Below is a small trained network, with its code and all its weights. Each question gives an input and a class and asks what happens when units are switched off, that is, made to give their printed mean instead of their output.

import numpy as np


def w(rows, s, z=0):
    codes = np.array(rows[::2]) - 128.0
    scale = np.full(codes.shape[1], s)
    scale[-1] = z or s
    return codes * scale


def f(y):
    return y / 2 * (1 + np.tanh(0.7978845608 * (y + 0.044715 * y**3)))


def log_softmax(a):
    a = a - a.max(-1, keepdims=True)
    return a - np.log(np.exp(a).sum(-1, keepdims=True))


def net(x, mask):
    res = np.array(x, float).reshape(1, 7) / 4 @ E
    y = f(res @ A[0][:, :-1].T + A[0][:, -1])
    res = res + np.where(mask, y, B[0][:, -1]) @ B[0][:, :-1]
    return log_softmax(res[-1] @ U[:, :-1].T + U[:, -1])


A, B = {}, {}
E = w([
[119,128,125,128,135],'x0',
[106,212,134,128,43],'x1',
[127,127,125,130,129],'x2',
[65,147,135,26,198],'x3',
[131,123,2,96,133],'x4',
[43,56,125,75,46],'x5',
[133,127,128,127,128],'x6',
],0.0091)
A[0] = w([
[80,97,123,134,95,29],'n0',
[122,138,64,121,115,96],'n1',
[137,56,95,201,79,150],'n2',
[94,120,175,181,151,116],'n3',
[186,50,146,147,138,104],'n4',
[112,169,187,125,122,2],'n5',
[124,145,197,91,150,89],'n6',
[119,71,147,97,102,55],'n7',
[123,167,144,140,71,164],'n8',
[106,181,88,198,72,99],'n9',
[115,93,116,200,105,154],'n10',
[132,125,220,111,113,99],'n11',
[140,173,115,147,163,86],'n12',
[164,158,128,128,157,46],'n13',
[101,202,140,85,61,132],'n14',
[118,49,128,164,205,132],'n15',
[133,245,122,141,87,158],'n16',
[128,88,119,181,135,109],'n17',
[160,54,139,148,218,112],'n18',
[115,245,132,135,105,94],'n19',
[129,162,122,61,144,32],'n20',
[154,131,122,151,116,54],'n21',
[117,152,83,129,123,86],'n22',
[117,100,137,100,89,98],'n23',
[185,61,88,182,115,192],'n24',
[203,198,100,97,164,99],'n25',
[58,124,212,198,98,94],'n26',
[99,155,116,30,188,168],'n27',
[168,118,123,149,197,64],'n28',
[123,121,154,49,152,86],'n29',
[94,146,121,186,98,145],'n30',
[104,128,188,149,127,81],'n31',
[106,133,122,164,146,54],'n32',
[107,71,193,173,169,82],'n33',
[136,173,123,154,165,62],'n34',
[143,122,73,111,129,130],'n35',
[163,103,69,99,125,130],'n36',
[113,158,134,167,160,33],'n37',
[47,57,60,99,50,46],'n38',
],0.012,0.0044)
B[0] = w([
[161,36,206,192,12,153],'n0',
[76,147,91,228,78,159],'n1',
[183,195,144,111,190,224],'n2',
[77,143,51,180,147,167],'n3',
[130,148,106,49,140,184],'n4',
[128,144,81,186,73,150],'n5',
[160,193,91,122,140,173],'n6',
[174,45,197,142,65,158],'n7',
[118,140,79,78,152,200],'n8',
[145,172,116,96,184,207],'n9',
[189,149,227,84,165,188],'n10',
[74,142,48,215,106,187],'n11',
[137,2,210,180,38,165],'n12',
[190,41,174,213,36,152],'n13',
[107,84,102,54,180,217],'n14',
[58,108,39,9,140,222],'n15',
[71,73,96,78,170,236],'n16',
[156,193,116,59,125,156],'n17',
[98,81,100,54,90,238],'n18',
[134,27,62,28,122,206],'n19',
[187,175,165,138,141,153],'n20',
[174,147,174,127,83,134],'n21',
[77,160,96,180,63,140],'n22',
[135,63,190,166,104,160],'n23',
[98,194,176,91,198,228],'n24',
[107,52,202,189,113,211],'n25',
[113,152,117,172,147,218],'n26',
[206,243,173,132,172,254],'n27',
[124,77,125,149,67,194],'n28',
[202,191,205,113,87,180],'n29',
[164,132,132,40,193,175],'n30',
[81,97,74,203,107,161],'n31',
[228,128,114,81,58,118],'n32',
[54,170,60,171,74,188],'n33',
[241,34,190,198,68,161],'n34',
[58,148,104,228,104,162],'n35',
[59,157,52,225,109,173],'n36',
[196,74,135,147,35,135],'n37',
[169,72,179,189,138,245],'n38',
],0.0058,0.008)
U = w([
[173,28,203,175,88,55],'0',
[104,147,132,132,186,255],'1',
[106,120,84,69,154,152],'2',
[67,220,46,254,139,17],'3',
[183,222,173,108,180,40],'4',
],0.0093,0.0064)

Each question gives the input, the list of numbers given to net, and the class t.
The units are the neurons (one row each of A and B). Each row of codes is followed by its name. A weight is (code - 128) times the scale printed after its matrix; where a second scale follows, it is the last column's (A, B and U).
mask holds one flag per neuron, in row order. A switched-off neuron (its flag False) gives its mean, the last column of its row in B, instead of its output. The means were averaged over made-up inputs and are rounded, as every weight is.
A unit's drop is (log p(t) with every unit on - log p(t) with that unit switched off) / (log p(t) with every unit on - log p(t) with every unit switched off).
The circuit of an input: a set's keep is (log p(t) with only the set's units on - log p(t) with every unit switched off) / (log p(t) with every unit on - log p(t) with every unit switched off). Starting from the 12 units with the biggest drops (on a tie, the unit counted first), units are removed one at a time, each time the one whose removal leaves the highest keep (on an exact tie, the one counted first), for as long as the keep stays at least 0.8.
circuit, biggest first: the units of the circuit, biggest drop first
unit that matters most: the unit with the biggest drop
top k neurons: the k neurons with the biggest drops, biggest first
drop of u: that unit's drop, to one decimal
input [5,-6,8,3,8,3,5], class 3: circuit, biggest first : (n36 n35)
input [-6,-6,3,-7,-8,1,6], class 3: unit that matters most : n33
input [7,-8,1,-7,-6,-6,2], class 2: top 3 neurons : (n15 n18 n4)
input [-6,8,-8,2,-5,2,-3], class 2: circuit, biggest first : (n19 n14)
input [3,1,-2,4,-4,1,-2], class 3: top 2 neurons : (n11 n10)
input [1,-2,-8,-6,-8,-7,0], class 3: top 3 neurons : (n33 n3 n11)
input [-1,2,-6,8,2,7,-2], class 4: circuit, biggest first : (n27 n29)
input [2,5,2,6,7,-5,-4], class 3: circuit, biggest first : (n1 n35)
input [-1,2,4,1,1,-3,-5], class 0: top 3 neurons : (n15 n24 n2)
input [2,1,-6,-8,-6,5,-6], class 4: circuit, biggest first : (n10 n2 n30)
input [-5,-7,-3,-8,-7,4,1], class 4: circuit, biggest first : (n2 n24)
input [4,6,-8,5,0,6,8], class 0: circuit, biggest first : (n38 n0)
input [6,8,-6,0,-8,-1,4], class 2: circuit, biggest first : (n19 n16)
input [3,8,-3,1,4,-6,-7], class 2: circuit, biggest first : (n19)
input [-2,-8,-5,-6,4,-7,0], class 2: top 3 neurons : (n15 n24 n4)
input [1,6,-8,-1,-6,0,-1], class 2: top 2 neurons : (n19 n14)
input [1,7,1,-6,-2,-1,5], class 2: top 3 neurons : (n19 n16 n27)
input [0,-6,-7,7,-1,-5,5], class 4: top 2 neurons : (n27 n29)
input [7,-4,-1,-7,-6,2,0], class 1: top 2 neurons : (n10 n27)
input [1,-2,-6,8,2,-5,8], class 4: circuit, biggest first : (n27)
input [3,-2,-7,6,8,-8,2], class 0: top 2 neurons : (n25 n12)
input [1,-5,-8,-5,-8,2,0], class 3: top 2 neurons : (n33 n11)
input [-2,2,-4,6,6,-2,-2], class 3: drop of n1 : 0.2
input [5,0,8,8,0,2,6], class 4: drop of n27 : 0.1
input [-2,1,-7,6,4,-1,-5], class 4: drop of n27 : 0.4
